14,112,-42,107,149,555,-285,154,203,480,335,-465,208,-512,-203,-18,216,-382,346,-355,327,376,-825,142,-331,14,78,-318,-41,-75,-299,-39,101,327,-106,-343,-484,-30,-510,-618,-410,199,397 = q_891
38,105,-24,104,153,543,-285,160,211,462,341,-465,221,-512,-190,-27,229,-382,351,-351,333,379,-825,118,-331,21,81,-335,-49,-72,-300,-61,108,318,-96,-341,-484,2,-510,-618,-410,196,379 = q_872
279,-231,425,-190,-591,255,52,73,-29,23,75,200,-186,448,-125,-56,-369,-109,-276,-209,198,-224,-89,-85,332,201,496,311,312,182,123,-363,438,93,302,-78,182,348,87,-604,492,331,570 = q_220
-416,125,-477,61,-14,-300,586,79,-403,199,20,-204,187,-192,633,-56,442,501,4,416,-192,-294,-80,42,-329,-366,-401,-15,482,-171,-427,91,40,217,161,-147,251,-321,-376,429,111,272,249 = q_81
165,-310,685,-190,-591,-106,76,-147,-316,-143,21,-77,-288,559,439,439,-324,-95,-185,32,-462,106,219,-85,123,-384,439,-201,-24,59,265,-442,-201,-186,439,-201,36,-201,192,-390,500,-20,603 = q_640
-460,185,-477,260,-238,321,-116,237,-403,513,-150,-354,25,-208,-145,27,-69,72,204,71,-93,-173,-59,527,-304,-490,-231,504,191,-113,-427,439,27,513,-106,-440,-133,-359,-315,197,-404,-217,618 = q_302
348,455,346,691,384,-145,-50,-349,-258,-267,252,-139,-25,-350,327,12,631,-382,282,-156,-332,470,-328,16,-26,53,721,-335,-146,294,206,211,150,-289,-26,444,-157,75,-52,-189,-33,32,89 = q_972
352,-310,794,199,-189,-124,-106,-349,-273,-267,58,-241,-288,399,517,28,-98,-367,97,-86,-489,350,432,-78,-132,-490,402,320,10,-171,337,10,307,-319,158,532,34,-4,-85,-514,231,-191,198 = q_207
82,128,326,-58,-465,-300,376,-334,-73,36,-137,-35,-188,566,242,570,-94,-32,-271,-188,-489,250,143,9,424,72,840,-220,-81,125,411,-442,349,-319,43,447,-367,-359,115,183,313,-159,288 = q_447
-288,-158,-355,343,-92,36,430,-86,-201,286,-478,-46,-158,-10,-554,217,-369,-10,-276,-355,-150,-158,-158,542,462,48,-370,-10,206,-158,-237,399,26,129,-10,-466,-320,251,103,531,-366,-565,209 = q_958
-460,344,-401,449,-84,103,82,120,-297,218,-478,5,-48,122,-554,123,-287,94,-54,-176,-107,-294,453,580,306,-149,-401,312,19,93,-371,508,47,287,29,-466,-222,52,75,638,-410,-565,89 = q_658
howmany q_640: 439 : 4
key -> tag
211 -> q_433
203 -> q_356
202 -> q_175
-81 -> q_754
-73 -> q_224
-74 -> q_945
join q_447 8:  : q_224
find: 165,-310,685,-190,-591,-106,76,-147,-316,-143,21,-77,-288,559,439,439,-324,-95,-185,32,-462,106,219,-85,123,-384,439,-201,-24,59,265,-442,-201,-186,439,-201,36,-201,192,-390,500,-20,603 : q_640
find: 352,-310,794,199,-189,-124,-106,-349,-273,-267,58,-241,-288,399,517,28,-98,-367,97,-86,-489,350,432,-78,-132,-490,402,320,10,-171,337,10,307,-319,158,532,34,-4,-85,-514,231,-191,198 : q_207
howmany q_640: -200 : 0
howmany q_207: -86 : 1
howmany q_958: -158 : 5

149,12,149,221,-126,-126  q_536
-149,-604,14,425,743,218  q_304
-51,-467,21,63,565,138  q_128
-163,-653,-227,11,902,473  q_14
-113,-367,119,45,335,19  q_965
-82,-246,218,42,209,-115  q_864
-288,-638,-193,706,718,449  q_842
-38,-395,76,166,521,68  q_564
howmany q_536: 149 : 2
howmany q_536: 11 : 0
tags:
-51 -> q_7
-288 -> q_387
150 -> q_402
149 -> q_178
706 -> q_771
-193 -> q_897
-163 -> q_906
-287 -> q_629
-38 -> q_167
-50 -> q_158
join q_842 0:  : q_387
find: -51,-467,21,63,565,138 : q_128
find: -113,-367,119,45,335,19 : q_965

-340,331,76,-457 : q_922
254,-678,167,-336 : q_419
-356,505,-11,-613 : q_637
256,-455,35,560 : q_413
-335,-335,-335,-335 : q_29
-278,363,197,736 : q_62
-278,363,58,-474 : q_18
274,-387,-56,417 : q_911
-210,811,-221,-795 : q_426
-278,363,58,-357 : q_545
233,-372,-24,380 : q_749
howmany q_29: -334 : 0
key -> tag
362 -> q_168
-277 -> q_571
363 -> q_659
-278 -> q_66
331 -> q_578
join q_62 1:  : q_659

677,-475,593,-393,-408,-393,-180,-408,28,-187,-393,132,154,466,-419,428,264,-559,-689,-244,-601,-442,-273,-528,419,-279,649,-451,-687 = q_439
-440,-489,595,-687,86,-350,-273,132,647,74,348,-398,-368,633,-200,93,338,572,35,-454,-69,-553,-230,192,-662,-692,-671,-558,-387 = q_362
258,391,254,378,-300,396,-241,-359,-519,-394,-184,504,-378,492,107,683,66,-367,63,-184,-568,-105,-175,-291,83,388,185,220,-350 = q_679
-440,-489,283,-687,86,-350,-273,132,647,74,348,-398,129,140,-200,93,338,572,35,-454,-69,-553,-230,192,-662,-692,-671,-558,-387 = q_344
677,-475,593,247,-408,690,-180,-389,28,-187,-393,132,154,466,-419,428,264,-559,-461,-244,-601,-442,-273,-528,419,-279,649,-451,-687 = q_309
258,391,254,378,-300,396,-241,-359,-519,-181,-184,504,-378,492,107,683,66,-367,63,-184,-568,-105,-175,-550,83,388,185,220,-350 = q_231
Table of tags by key:
255 -> q_170
253 -> q_848
-359 -> q_38
254 -> q_193
593 -> q_151
join q_679 2:  : q_193
find: -440,-489,283,-687,86,-350,-273,132,647,74,348,-398,129,140,-200,93,338,572,35,-454,-69,-553,-230,192,-662,-692,-671,-558,-387 : q_344
howmany q_439: -393 : 3
find: 258,391,254,378,-300,396,-241,-359,-519,-394,-184,504,-378,492,107,683,66,-367,63,-184,-568,-105,-175,-291,83,388,185,220,-350 : q_679
find: -440,-489,595,-687,86,-350,-273,132,647,74,348,-398,-368,633,-200,93,338,572,35,-454,-69,-553,-230,192,-662,-692,-671,-558,-387 : q_362
find: 677,-475,593,247,-408,690,-180,-389,28,-187,-393,132,154,466,-419,428,264,-559,-461,-244,-601,-442,-273,-528,419,-279,649,-451,-687 : q_309

-16,-91,-3,-145,417,-344,-106,513,57,-129,22,-284 -> q_888
195,-291,5,-169,61,-134,687,-97,-70,224,-367,-487 -> q_85
-503,227,-375,166,-376,235,-362,-179,-503,-83,188,-376 -> q_83
126,229,-78,192,-15,-449,182,195,-223,88,98,-324 -> q_955
-16,-91,-311,-145,417,-344,-106,513,57,-129,22,-284 -> q_801
-504,534,-314,475,-655,-128,-495,-59,-706,198,41,635 -> q_359
-522,499,-336,395,94,-1,-534,-605,-261,641,-324,-12 -> q_240
tags:
-344 -> q_479
-134 -> q_354
198 -> q_677
-127 -> q_871
-128 -> q_898
-129 -> q_964
join q_359 5:  : q_898
find: -504,534,-314,475,-655,-128,-495,-59,-706,198,41,635 : q_359
howmany q_83: -503 : 2
find: -503,227,-375,166,-376,235,-362,-179,-503,-83,188,-376 : q_83

-18,30,37,-34,-19,-13,29,230,54,21,-3,15,87,-5,230,21,52,230,230,11,6,230,56,19,-9,20,-104,85,448,10,-24,230,-104  q_370
-6,4,-3,-62,-11,-17,12,-69,26,-34,-17,11,229,-19,-13,-7,-11,-2,59,-21,-3,-20,-6,20,-37,-19,-55,3,-39,13,-65,-30,-25  q_984
-44,28,20,357,-32,-19,31,85,467,47,1,27,-750,-39,-296,0,63,15,-434,-32,9,22,21,29,258,-9,57,526,107,-44,57,69,-744  q_656
howmany q_656: 57 : 2
howmany q_370: 230 : 6
howmany q_370: 22 : 0
howmany q_656: 357 : 1
tags:
-2 -> q_411
1 -> q_956
14 -> q_518
-17 -> q_307
-16 -> q_188
-3 -> q_527
-18 -> q_582
13 -> q_758
join q_984 10:  : q_307

-106,429,42,-106,82,-38,-105,-345,268,94,156,-91,-313,429,177,152,484,143,-105,-110,-27,352,172,-346,49,429,92,-327,95,475,98,129,-13,295,104,429,225,-28,-791,428,-48,-79,-11,152,-608,45,-46,-122,-101,143 -> q_741
-544,31,72,368,-124,-120,-47,471,-20,11,389,605,187,123,-370,242,118,-349,157,217,502,268,172,-346,49,352,-191,217,-39,16,-242,-447,-185,87,282,-526,307,281,-327,72,502,-95,125,502,458,45,-46,340,-612,143 -> q_44
2,544,-86,-28,-124,-924,-105,2,-846,-783,156,-224,187,-108,138,-168,-658,-88,-585,-2,-316,-137,-473,-466,175,-80,60,599,-507,2,-441,-553,115,124,-123,-263,198,82,-481,72,617,138,-4,138,254,666,-46,138,209,235 -> q_355
key -> tag
-28 -> q_541
138 -> q_932
177 -> q_602
-791 -> q_470
176 -> q_278
join q_741 14:  : q_602
howmany q_355: 2 : 3
howmany q_44: 502 : 3
howmany q_741: 429 : 4
howmany q_741: -122 : 1

-315,-35,105,-35,-353,585,-31 : q_242
-315,-353,-35,-35,-353,-353,-314 : q_393
-62,920,-62,276,920,183,920 : q_861
567,-259,14,-300,144,-190,-261 : q_420
-63,-354,164,276,-301,183,-314 : q_745
Table of tags by key:
921 -> q_588
919 -> q_25
920 -> q_265
-353 -> q_360
-354 -> q_813
join q_861 4:  : q_265
howmany q_393: -353 : 3
howmany q_393: -315 : 1
find: -315,-353,-35,-35,-353,-353,-314 : q_393
howmany q_861: -62 : 2
find: -63,-354,164,276,-301,183,-314 : q_745

352,201,259,126,-190,33,-221,15,-277,-106,-629,580,15,379,-105,-223,155,-450,-92,-40,-467,201,-121,149,-106,606,-38,206,201,-84,-106,-5 = q_94
-250,-215,252,-225,-747,-145,-741,44,-31,844,-431,184,28,146,-196,-15,-175,357,-171,185,-182,-461,-105,-182,335,207,357,182,191,188,-93,-60 = q_166
352,482,259,126,-190,33,-221,15,-277,-106,-629,580,15,379,-105,-223,155,-450,-92,-40,-467,203,-121,149,-294,606,-38,-385,359,-84,-42,-41 = q_58
key -> tag
380 -> q_969
188 -> q_257
147 -> q_692
145 -> q_938
379 -> q_213
146 -> q_697
join q_166 13:  : q_697
find: -250,-215,252,-225,-747,-145,-741,44,-31,844,-431,184,28,146,-196,-15,-175,357,-171,185,-182,-461,-105,-182,335,207,357,182,191,188,-93,-60 : q_166
find: 352,201,259,126,-190,33,-221,15,-277,-106,-629,580,15,379,-105,-223,155,-450,-92,-40,-467,201,-121,149,-106,606,-38,206,201,-84,-106,-5 : q_94
howmany q_58: -40 : 1
howmany q_166: 207 : 1
howmany q_94: -106 : 3

19,-802,-266,-532,-622,-39 : q_122
350,134,-216,134,-216,81 : q_913
221,217,283,-484,20,69 : q_839
303,265,176,60,189,285 : q_538
37,9,-27,-225,-75,20 : q_103
-354,725,-217,256,507,-311 : q_986
95,120,176,-360,-21,6 : q_567
353,253,331,-611,19,160 : q_645
-263,-428,-428,-263,-263,-263 : q_701
273,194,265,-262,12,117 : q_976
-267,-361,-361,-361,-267,-361 : q_46
key -> tag
265 -> q_256
725 -> q_917
134 -> q_401
-428 -> q_109
9 -> q_69
-361 -> q_377
join q_538 1:  : q_256
find: 37,9,-27,-225,-75,20 : q_103
howmany q_46: -267 : 2
howmany q_701: -262 : 0
howmany q_913: -216 : 2

-424,274,90,64,-55,535,85,166,-385,-671 -> q_314
541,541,-152,-463,329,252,480,252,252,541 -> q_317
540,24,-563,-323,381,416,-332,277,-341,-563 -> q_286
howmany q_317: 541 : 3
howmany q_286: 381 : 1

-584,-139,177,-236,-584,177,86,-657,9,-584,-584,86 -> q_553
1,-786,-579,-512,492,385,527,19,-826,-211,563,-578 -> q_330
599,47,110,-193,-199,-410,87,-583,777,219,-715,-524 -> q_804
-579,-786,-579,-512,492,-346,-140,-60,-579,-346,15,-194 -> q_389
575,715,-62,-621,-69,272,-696,-205,-737,-539,135,436 -> q_78
228,614,284,-191,118,-506,625,-476,260,238,-475,-158 -> q_646
526,-511,-99,-676,350,215,-449,-178,479,795,636,626 -> q_981
-604,479,413,184,-428,411,-808,-5,101,-136,-13,247 -> q_510
howmany q_389: -579 : 3
howmany q_553: -584 : 4
tags:
-411 -> q_968
-450 -> q_185
-140 -> q_612
-808 -> q_327
-410 -> q_826
527 -> q_764
88 -> q_390
-449 -> q_400
87 -> q_366
join q_804 6:  : q_366
howmany q_510: 101 : 1

-91,325,610,234,-403,-206,-102,200,-62,302,-8,-231,-66,46,619,-46,264,-279,-305,371,-188,-116,517,108,318,91,-216,-65,256,-126,297,-269 : q_363
-2,481,507,156,-622,-76,-178,-61,-96,379,97,-184,-51,324,657,36,242,-163,-202,326,-45,-93,285,187,298,28,-288,-88,261,-254,247,-119 : q_931
-168,36,568,328,108,-258,192,615,-18,-125,-254,-318,-141,-475,242,-155,99,-163,-327,372,-142,-235,601,-114,279,89,57,-74,59,206,224,-301 : q_102
-129,17,379,323,294,-222,323,675,-33,-370,-306,-330,-154,-606,23,-137,-73,8,-211,328,6,-36,444,-201,175,74,258,-131,-79,332,119,-207 : q_152
22,186,-188,234,317,-93,353,411,-4,-631,-352,-337,-98,-470,-241,4,-346,179,255,55,277,-51,-28,-281,-32,62,518,-323,-190,381,-24,113 : q_581
-39,58,111,293,360,-151,386,592,-52,-552,-342,-345,-133,-590,-168,-68,-233,124,3,214,168,-47,223,-281,67,48,390,-226,-217,384,-81,-64 : q_774
112,320,-505,151,188,-82,275,180,51,-570,-277,-297,-42,-240,-236,36,-381,136,499,-570,313,-23,-198,-247,-146,67,583,-343,-145,313,283,-313 : q_889
112,320,-505,151,36,-82,275,180,-82,-570,-277,-297,-42,-63,-236,36,-381,136,499,-97,313,-23,-198,-247,-97,67,583,-82,-145,-97,-33,219 : q_173
howmany q_889: -236 : 1
howmany q_173: -83 : 0
Table of tags by key:
119 -> q_684
-39 -> q_901
118 -> q_706
-40 -> q_862
-81 -> q_218
-82 -> q_532
join q_774 30:  : q_218
howmany q_173: -97 : 3
howmany q_363: -61 : 0
find: -168,36,568,328,108,-258,192,615,-18,-125,-254,-318,-141,-475,242,-155,99,-163,-327,372,-142,-235,601,-114,279,89,57,-74,59,206,224,-301 : q_102
find: 22,186,-188,234,317,-93,353,411,-4,-631,-352,-337,-98,-470,-241,4,-346,179,255,55,277,-51,-28,-281,-32,62,518,-323,-190,381,-24,113 : q_581

68,-39,151,8,-40,-22,39 -> q_496
-77,572,-516,-649,-94,526,-669 -> q_253
-87,-35,88,-44,-177,-42,98 -> q_140
-108,63,267,-182,-358,-290,288 -> q_875
-381,-381,-265,180,699,156,699 -> q_655
-49,14,158,-134,-273,-192,182 -> q_502
-386,293,-43,-400,-368,-410,182 -> q_573
-77,2,271,-213,-345,-298,297 -> q_983
9,48,179,-183,-242,-100,104 -> q_547
60,541,-293,-398,118,160,698 -> q_155
-319,-361,-376,81,710,311,-378 -> q_190
Table of tags by key:
10 -> q_591
-382 -> q_441
-385 -> q_293
-386 -> q_428
-381 -> q_885
9 -> q_487
join q_655 0:  : q_885
find: -77,2,271,-213,-345,-298,297 : q_983
howmany q_655: 699 : 2

-105,-264,151,406,593,-868,593 : q_935
775,144,-699,158,641,274,466 : q_948
-187,-19,143,-231,152,184,-191 : q_492
tags:
-192 -> q_631
151 -> q_147
-264 -> q_281
594 -> q_483
-191 -> q_422
152 -> q_657
593 -> q_777
466 -> q_146
join q_935 6:  : q_777
find: -187,-19,143,-231,152,184,-191 : q_492
howmany q_935: 151 : 1
find: -105,-264,151,406,593,-868,593 : q_935

-197,74,-249,-222,-222,-155,-182,-104,-65,-249,51,-100,-83  q_910
232,-439,-59,414,286,243,419,57,-280,177,-433,94,124  q_129
-359,241,-69,-542,-420,-334,-476,-187,61,-334,224,-196,-209  q_79
527,130,-96,568,696,130,90,220,696,130,90,-454,220  q_325
183,-223,-56,319,201,143,289,48,-208,89,-319,4,36  q_998
155,-261,-133,89,64,-102,-158,-17,154,-28,-50,-299,-364  q_469
-282,143,-91,-404,-328,-277,-389,-170,24,-292,136,-201,-209  q_97
-197,74,-222,-276,-222,-155,-222,10,-296,154,-478,173,128  q_617
howmany q_325: 130 : 3
key -> tag
130 -> q_260
696 -> q_939
89 -> q_412
568 -> q_752
join q_325 9:  : q_260
howmany q_617: -222 : 3
howmany q_325: 89 : 0
howmany q_910: -222 : 2
find: -359,241,-69,-542,-420,-334,-476,-187,61,-334,224,-196,-209 : q_79
howmany q_325: 696 : 2

